Rows and roughly how far along a hidden order each lies, from 0 to 15
In the rows, zero is written as 128.
[125 212 133 154  67 166 156 126 125 130 124 122 137  79 163 158 147 147
 140 156 115  92 132  91 143 155 170 119 132 125 150 125  82 111 108 160
 115 144 152 138 119 149 123 194 151 121 128 120 157 119 118 101 171 170
 117 119 141 128 128  89 121  80 157 171 124 163 111 128 143 101 130 110
 110 156 105 153 182 127 156 144 109 128 125 106 101 147 138  69 199 146
 167 122 144 121 116 118 138 138 127 123 130 127 142 193  60 109 131 113
 153 106 126 135  91 125 112 123 128 113  64 107 133 148  86 139 112 148
 109 132 127 130  99 125 103  76 200 168 122 134 153 145  93  89 124 100
 120 134 101  58 135 150 186 145 173 124 126 142 106 138  87 136   1 162
  76  99 158 126 158 138 145 139 176 150 122 140 175 103 108 105 206 187
 146  81 101 128 120 151 139 147 120 141 100 130 121 133 116 132 118 106
 135 148 255 129 159] : 12
[106 172 150 133 118 146 159 104 146 122 133  90 133  94 149 108 113 146
 133 133 101 117 109 111 148 122 177  92 126 122 142 134 125 139  97 132
 130 144 141 157 122 157 141 124 126 100 144 137 157 130 122 124 155 153
 118 109 130 113 122  70 122 116 151 175 123 159 133 126 123 113 143  88
 127 134 128 133 127 117  94 130 117 147 120  99 116 133 133  96 156 161
 131 134 136 119 119 110 139 107 135 132 120 135 142 139  76 147 127 132
 164 143 127 139 103 109 122 117 128 129 103 110 113 128  91 114 126 142
 117 121 118 147 128 121 125 112 133 129 134 123 139 154 140 106 130 115
 161 127 108 213 122 125 157 128 156 143 125 159 139 131  95 133  78 163
 130  84 170 146 131 136 125 147 100 127 140 150 144 122 110 107 166 176
 149 147 105 117 146 109 103 148 115 136 120 126 129 131 125 146 120  77
 120 148 219 111 140] : 8
[120 106 126 107  73  73 162 106 126 120 127 148  92 115  97  27 171 153
 117 181  96 132 106 109 163 115 240 138 154 112 128 138 166 101  80 139
 137 149 111 118 139 118 166 111 135 134 120 114 149 127 131  73 137 159
 121 118 144  84 138  59 100 152 134  96 134 116 104  95 153 129 159 151
 119 186 132 148 248 120 129 220 115  97  99 182 120 119 148 109 220 145
 128 139 127  95 142  86 137  91 105 104 165  80 122 145 125 160 128 104
 136  85 156 212 123 136 115 112 181 153  48 110  76 120 166  71  76 138
  83 137 134  44 111 135 120  12  86 149 110 125 153 149 122  95 158 116
 194 112 107 114 102 151 177 140 237 122 120 138 105  99 156  92  92 102
 180  67 158 155 136 120 156 123 197  62 173 126 116 113 132 143 151  90
 153 134 130  97 128  42 195 113 111 133 155 127  89 151 128 170 134  54
 108 117 164 185 134] : 11
[136 119 111 119  92  90 161 100 134 119 133 112 128 109 120  38 108 154
 127 163 103 125 119 112 167 135 205 115 134 124 127 125 151 119  99 130
 142 168 150 145 136 140 151 118 125 117 130 135 133 133 127 116 136 152
 116 118 134 109 128  69 102 132 142 131 130 141 119 114 135 122 154 115
 117 157 135 121 196 116 130 184 116 113 105 137 117 121 140 101 164 131
 132 139 130 106 126 114 138  97 121 116 157 106 131 155 120 147 135 118
 156 106 130 167 105 105 128 116 160 140  80 111 100 121 110 113 109 133
 110 121 135  87 135 136 123  52 113 145 126 133 147 162 132 106 142 126
 171 114 110 152 115 135 162 142 192 146 128 146 124 123 127 118 129 124
 155  95 156 104 131 124 139 125 137  99 159 140 132 115 115 122 127 114
 147 135 120 119 132 107 159 135 118 129 157 132 113 139 123 159 138  84
 117 128 145 141 132] : 10
[115 138 164 123 108 108 148 107 144 113 140 100 140  99 157  48  96 127
 130 135  88 132 121 116 147 111 187 124 135 122 137 130 160 125  92 126
 133 142 135 174 137 170 147  85 134 119 143 139 164 133 130 112 139 145
 117 105 134 103 122  60 113 137 141 163 136 148 137 121 128 121 147  97
 128 131 135 139 149 112 121 149 108 126 109 113 119 134 146 106 135 145
 134 131 128  90 125 114 133 106 128 119 116 134 140 173 105 160 123 125
 153 156 123 134 126 106 123 114 132 141  94 113 109 128 105 140 153 144
 130 118 128 132 124 134 125 118 116 112 113 132 137 152 140 117 126 121
 177 130 105 196 125 118 152 127 184 134 129 144 123 120 118 130 137 138
 148  74 164 123 126 130 136 137  96 127 141 143 129 120 101 119 142 141
 148 136 119 109 145  84 117 135 115 138 166 122 122 141 126 144 133  73
 115 136 177 110 136] : 7
[110 181 199 134 108 173 152 109 160 114 144  90 173  87 156 100 104 145
 140 124 123 112 138 110 132 122 120 102 115 135 150 111 124 135 101 125
 122 151 163 186 121 174 126 125 133 106 153 159 173 137 127 147 160 149
 119 104 111 135 116 112 114 113 154 209 130 157 168 142 122 109 131  66
 126 110 133 134 112 120 109 117 106 157 119  93 113 155 134  85 100 140
 166 129 156 120 112  94 133 125 123 132  89 160 155 187  67 158 117 141
 157 181  65  75 111  97 136 113 106 127 147 128 134 136  70 130 190 150
 150 125 117 191 136 133 123 157 146 112 120 135 128 156 127 125 113 125
 146 154 107 214 126 100 143 120 144 158 135 156 139 131 100 142 130 166
 128  85 148  83 117 140 136 147  51 153 114 146 147 125 101 110 156 100
 142 134 113 105 144 122  82 161 120 139 120 119 120 134 120 155 138  97
 132 165 216  77 144] : 5
[131 122 186 110  86 113 154 101 148 140 139 112 142 103 107  90 115 151
 128 140 137 137 136 118 152 119 158  95 131 111 137 135 164 126 108 108
 137 162 130 141 133 157 148  90 132 118 131 148 160 134 132 136 121 152
 118 113 122 119 126 118 110 135 147 157 127 142 136 121 135 124 155  92
 119 130 138 126 165 125 135 146 118 132 110 141 122 130 138 109 140 127
 123 135 131  88 123 102 135 102 114 120 135 124 144 150  87 181 124 128
 158 141 111 127 126 106 141 119 143 142 128 119 109 119 105 117 156 142
 134 126 132 124 136 138 130  90 107 117 123 115 135 152 137 112 147 137
 172 113 122 247 103 107 139 136 169 141 129 153 130 106 127 118 179 127
 189  93 163 100 112 128 137 134  44  99 163 140 115 121 108 106 149 130
 142 158 123  93 146  85 139 141 117 126 136 123 115 147 122 161 140  87
 113 144 101 123 136] : 7
[119 135 187 122 146 136 120 101 172 125 151  54 163  92 155  76  82 144
 129  94  94 140 138 122 141  96 106  91 112 130 135 116 161 145 107  90
 128 131 137 222 133 195 148  70 117  95 161 166 182 140 130 173 153 133
 115  94 126 129 115  89 120 148 149 227 127 156 165 124 100 123 136  51
 137  87 139 138  95 105 107 109 117 168 117  97 129 141 131 103  72 160
 116 136 135  89 118 104 126 102 136 126  85 165 161 165  48 150 114 152
 169 179  89  72 138  74 137 111 114 138 176 126 120 122  63 166 203 147
 174 100 125 201 150 131 141 164 110  87 128 106 114 198 171 140 128 137
 169 165  98 255 140  85 113 118 135 156 131 154 161 107 102 154 185 170
 172 104 148  74 100 135 130 153   1 135 116 157 141 129 107 113 116 179
 145 181 123 112 175  91  73 152 105 137  97 110 141 138 127 145 136  82
 116 150 129  63 131] : 2
[112 123 169 116 109 110 162 103 149 131 144  86 126 100 130  48 116 150
 124 130 111 126 118 118 142  98 192  81 132 112 136 138 163 124  88 125
 135 130 137 157 134 172 145  81 126 110 146 140 183 133 131 118 148 145
 123 107 126  96 130  33 115 144 147 175 130 141 144 117 120 126 153  83
 132 129 142 135 141 112 110 141 114 134 113 126 122 136 136 114 132 146
 117 141 138  91 127 103 136 104 120 121 116 133 139 171  92 147 120 126
 159 150 139 123 124 106 124 114 142 141 117 120 101 126 101 120 148 145
 123 120 129 127 125 130 134  93 103 109 124 122 133 152 145 119 138 126
 190 110 113 174 123  98 156 121 173 146 129 152 141 117 129 139 155 140
 153  71 155 124 120 129 140 146 114 114 141 143 119 128 109 127 119 153
 148 144 127 108 152  84 112 132 113 146 146 120 119 140 128 164 124  59
 125 137 124 115 137] : 6
[140 241 191 154 101 235 188 127 149 125 139 110 147  56 169 149 115 133
 144 123 144  87 158  97 137 140 143  97 104 131 172  93  89 139 115 158
  99 139 199 209 124 193  94 163 143  98 154 143 170 122 127 153 171 167
 124 103 115 165 104  95 134  67 165 207 108 173 157 158 144  93 118  48
 119 106 111 133 116 135 158  97 101 177 124  74  97 178 119  54 102 146
 198 120 166 110  98 104 139 159 107 143  67 178 168 213   1 125 119 139
 155 187  54  34  76 102 133 123  88 102 128 119 152 152  64 153 191 175
 149 137 124 238 122 122 111 179 208 117 139 130 130 145  94 105 108 109
 128 134 109 164 163 105 156 142  95 157 130 160 149 179  80 156  40 207
  70  68 152 121 134 149 134 162  46 184  98 149 170 104  83  82 198 255
 140 112  82 123 141 164  56 163 122 138 104 109 113 129 115 147 126 103
 140 174 255  54 161] : 6
[153 216  73 149  44 147 206 115  95 108 103 174  89 100 136 127 176 191
 133 208  91  83 118  97 167 149 255  95 140 125 140 124  71 108 105 193
 118 182 159 100 123  88 118 230 167 119 105 102 125 115 118  65 163 180
 118 134 146 100 136  78 110  87 153  63 116 160  95 118 175 103 150 158
 100 211 101 139 255 139 196 184 113 104 121 129  96 125 142  71 251 132
 188 120 133 149 116 136 151 118 130 113 187 101 123 150 110 115 144  97
 148  63 179 232  54 168 104 128 156 112   1 100 119 143 124 117  43 136
  60 144 123  54  70 120 105   7 173 195 132 148 171 116  79  58 131  91
 122  65 107  34 106 183 219 173 202 128 124 149  99 143 102 119   1 144
  95  92 177 189 172 139 143 125 255 100 146 130 177 104 124 101 240 146
 157  67  82 123 105 167 185 136 125 128 154 144  88 127 115 166 132 102
 126 135 255 193 164] : 15
[127 132 155 122 134 134 134 103 134 118 135  90 139  99 134  65 106 122
 134 147  98 133 127 120 144 114 255 112 130 126 126 132 156 122 108 123
 140 146 135 170 137 140 145  91 133 123 132 150 161 130 128 113 154 151
 115 110 134 111 130  82 107 119 143 170 138 149 118 122 129 127 147  96
 121 137 141 133 134 106 135 130 108 120 107 117 121 126 146 115 160 136
 134 136 130  95 123 116 133  93 131 115 124 126 138 152 110 141 131 126
 157 154 124 130 119 103 124 111 139 150 102 121 115 128  92 108 137 142
 131 121 125 120 126 140 126  76 108 127 121 124 138 149 150 111 137 123
 172 135 116 169 117 122 156 128 175 130 133 149 124  89 106 126 165 136
 157 101 149  99 122 127 144 122 100 109 140 139 143 122 105 127 152 147
 136 136 117 117 142  99 140 139 119 135 130 133 131 141 122 150 134 108
 114 130 169 126 129] : 7
[116 158 244 121 150 175 125 107 177 139 175  45 193  81 155  40  65 118
 137  78 109 140 150 119 123  76  55  91 105 110 145 107 163 156 111  84
 121 131 168 231 127 226 133  49 116  95 173 170 203 142 129 187 147 131
 122  82  97 149 107 107 123 134 156 255 127 166 168 146  92 118 134  25
 137  41 143 117  82 109  89  76 106 194 117  75 126 164 123  93  21 156
 147 128 155  69 110  85 123 125 124 137  56 185 165 186  52 167 101 161
 160 238  65  13 140  58 153 107  95 133 241 128 131 128  51 182 242 156
 187 104 123 243 163 132 141 205 124  74 124 111 108 174 161 151 122 144
 176 160 108 255 137  45  88 108 117 159 135 167 170 138 101 154 245 190
 152  92 141  42  96 137 120 166   1 157 103 160 119 154  93 116 110 196
 136 184 117 100 180 104  42 168 116 145 101 100 145 138 125 146 122  78
 129 166 109  27 136] : 0
[105 149 189 125 143 146 127 108 163 133 143  76 173  89 164  73  99 143
 130 102  96 130 135 109 141 101 127 113 120 121 143 113 165 134 101 104
 124 137 145 193 124 179 141  75 116 106 157 141 176 137 126 144 154 162
 116  91 132 126 117  85 117 146 156 217 129 145 151 127 111 117 129  74
 136  91 132 131  95 111 114 133 108 152 111  96 123 148 135  96 115 159
 123 137 137  84 121  93 128 106 118 125  77 157 160 163  57 154 107 140
 163 160  60  74 136  75 126 111 119 135 168 118 120 129  73 142 187 152
 155 117 120 192 156 125 127 144 125  92 119 111 119 169 149 134 117 135
 178 183  97 241 124  99 123 123 173 140 130 151 144 113 104 145 154 159
 161  97 147  87 112 129 140 154  42 141 125 152 126 139 103 120 129 189
 144 165 120 112 161  94  81 151 113 155 110 113 140 138 125 145 127 101
 118 145 172  66 138] : 3
[135 143 129 126  89 114 168 107 131 131 127 117 134 101 128  95 126 162
 129 163  96 115 129 107 156 134 181 111 134 122 141 131 132 122 100 134
 132 165 141 127 126 135 137 121 136 112 123 135 135 128 127 111 129 162
 115 121 136 111 135  93 119 117 152 135 128 149 127 121 131 118 149 112
 115 161 124 136 147 114 111 159 116 127 115 127 115 126 138  92 171 138
 128 133 121 115 120 121 140  98 123 115 156 119 134 136  71 144 126 119
 161 120 120 168 103 115 124 125 150 134  63 113 109 123 116  97 117 138
 108 131 128  88 122 131 117  54 127 149 129 127 143 163 118  97 139 119
 161  94 113 170 124 138 172 145 176 147 121 148 123 129 116 122  95 139
 155  94 164 126 116 133 143 133 132 117 155 140 144 108 109 110 181 136
 148 131 106 124 135  93 151 144 119 123 145 130 115 139 122 172 130  96
 123 138 173 143 140] : 10
[112  43 152  98 124  67 115 100 150 119 147 104 131 126 101  21 105 129
 121 143  88 165 109 118 151  85 210 118 147 100 120 143 202 108  88  83
 152 130 122 145 146 144 180  23 110 128 129 136 158 137 136  96 113 142
 117 103 143  85 125  65  95 180 136 156 143 130 121  91 103 144 164 122
 136 134 155 112 177 105  85 186 116 105  92 172 136 113 149 136 162 145
  91 145 116  60 140  92 124  69 124 104 140 108 128 123 163 175 117 121
 149 121 155 165 152  93 127 108 173 167  93 123  72 110 135  76 139 135
 130 118 131  76 132 142 130  53  58 105 109 114 131 164 168 125 159 136
 192 136 113 195  80 107 128 109 213 131 126 141 141  88 142 108 229  96
 209  92 147  86 108 110 143 125 102  70 163 144  93 117 124 150  90 101
 148 170 150 103 146  12 170 116 112 140 176 123 128 152 135 161 156  59
 112 117  33 148 116] : 6
[108  77 187 102 140  93 116 102 168 128 160  77 156 101 119  71 111 113
 120 108 112 154 124 113 157  82 134  98 135 105 137 147 208 118  90  91
 137 128 137 164 143 169 166  31 111 114 153 125 177 138 137 130 146 141
 126  93 141 115 126  72 113 156 142 181 132 128 137 103 119 135 147 100
 143  95 146 133 123 102  96 165 117 148 107 152 134 141 136 101 119 167
  83 147 127  63 134  79 124  94 101 119  97 133 147 177 104 177 102 134
 155 174  81 109 156  83 132 106 146 156 173 130  81 117  97 140 176 151
 153 112 128 147 146 134 128 117  62  82 109 102 122 156 159 148 135 143
 189 174 105 255 110  93 118 109 184 145 127 138 131 106 140 117 219 125
 193  84 145  89 110 119 148 149  51  99 145 147  94 137 116 141 106 140
 143 188 145 105 160  45 121 129 109 137 127 106 130 148 134 167 141  39
 119 134  77 101 131] : 3
[138 118 136 111 100  84 173  97 126 124 132 127  98 115 115  72 146 165
 123 173 103 129 103 118 162 123 240 119 141 116 120 146 156 109  95 147
 141 156 152 114 133 128 161 136 133 124 125 137 148 128 127  85 153 153
 117 122 142  85 129  73 117 149 141 116 139 136 111 109 135 128 163 123
 127 176 136 140 223 117 117 179 117 107 106 145 120 122 146 114 191 130
 136 132 119  95 135  97 137 109 129 111 166  96 128 135 130 151 125 107
 147  93 172 212 110 121 120 114 163 148  62 115  95 125 123 111  93 131
  97 135 129  69 110 137 122  37 112 135 121 135 148 142 136  89 149 118
 194 102 112 127  86 142 176 147 202 131 124 153 121 116 138 107  60 113
 163  65 155 154 136 129 147 121 171  83 150 138 128 104 122 134 148 130
 152 139 117 120 134  75 164 125 117 136 169 135  99 140 126 160 130  67
 123 118 185 165 129] : 10
[127 107 154 117 119 108 140 106 145 134 141 107 140 103 121 108 110 132
 127 135 104 133 131 112 146 108 159 106 130 106 136 134 170 127  88 123
 134 159 153 156 132 160 148  96 131 115 137 140 151 133 133 122 139 148
 121 107 131 115 130  93 107 144 143 163 131 145 136 111 120 126 151  92
 130 127 136 140 146 112 134 160 113 137 112 136 121 134 138 100 141 146
 124 138 144  85 131  99 132 102 114 119 119 130 141 189 100 159 116 128
 159 146 118 133 129 106 130 117 145 141 119 120 102 121 103 138 139 140
 136 118 126 131 121 135 123  99 103 107 123 115 135 153 140 121 136 129
 154 173 113 234 125 113 141 123 194 139 126 142 154 118 136 108 180 139
 172  86 153  86 120 126 137 142  86 101 147 141 129 118 116 123 149 145
 144 153 125 112 147  86 130 142 115 133 133 121 121 144 127 172 131  76
 120 136 138 114 138] : 6
[136 149 193 113 134 160 146 108 171 124 149  67 162  92 128  64  59 145
 138  93 117 130 151 127 133 111  85 103 109 107 139 104 145 148 117 104
 126 157 147 215 129 195 123  71 123 105 150 173 171 143 133 179 137 139
 116 101  95 142 110 130 122 128 152 226 128 163 162 148 106 118 147  53
 124  93 147 111 110 117 113 101 108 161 113  90 123 150 132 104  48 122
 127 126 144  84 108 100 133 120 120 134  95 167 161 151  76 158 112 152
 164 197  94  60 134  78 150 119 103 136 194 126 127 125  60 137 213 154
 166 112 121 197 142 146 137 164 120  96 128 111 120 172 150 128 121 138
 186 146 116 255 116  76 122 121 161 138 136 157 173 132 118 131 192 161
 168  95 155  51  94 139 128 144   1 140 121 152 134 125  98 100 133 182
 146 161 121 104 166 116  76 155 119 144 118 117 124 138 122 152 137  99
 131 159 117  72 124] : 2
[122 163 174 140 119 140 158 104 144 116 136  83 143 101 156 110  98 153
 134 141 119 120 127 119 128 117 184 113 120 120 136 126 145 133 116 133
 128 128 150 179 130 180 141 121 130 105 150 154 170 134 121 121 155 146
 119 104 118 102 119  93 114 112 152 196 126 163 149 130 117 118 139  81
 130 119 136 136 121 115  98 126 107 144 115  83 117 137 138 106 117 138
 156 131 128 102 118 113 136 123 138 127 118 140 148 156  60 135 120 131
 160 165 101 115 122  99 131 117 126 135 116 114 120 138  84 140 154 145
 131 110 121 168 128 131 134 131 137 127 124 126 129 167 141 117 128 115
 172 105 110 182 135 119 155 118 162 141 135 161 117 116  99 130  82 166
 123  85 159 131 125 137 132 142  90 147 124 148 150 123 101 111 149 201
 152 134 104 107 152  99 103 142 116 136 125 128 125 132 121 143 131  85
 131 144 191 102 143] : 6
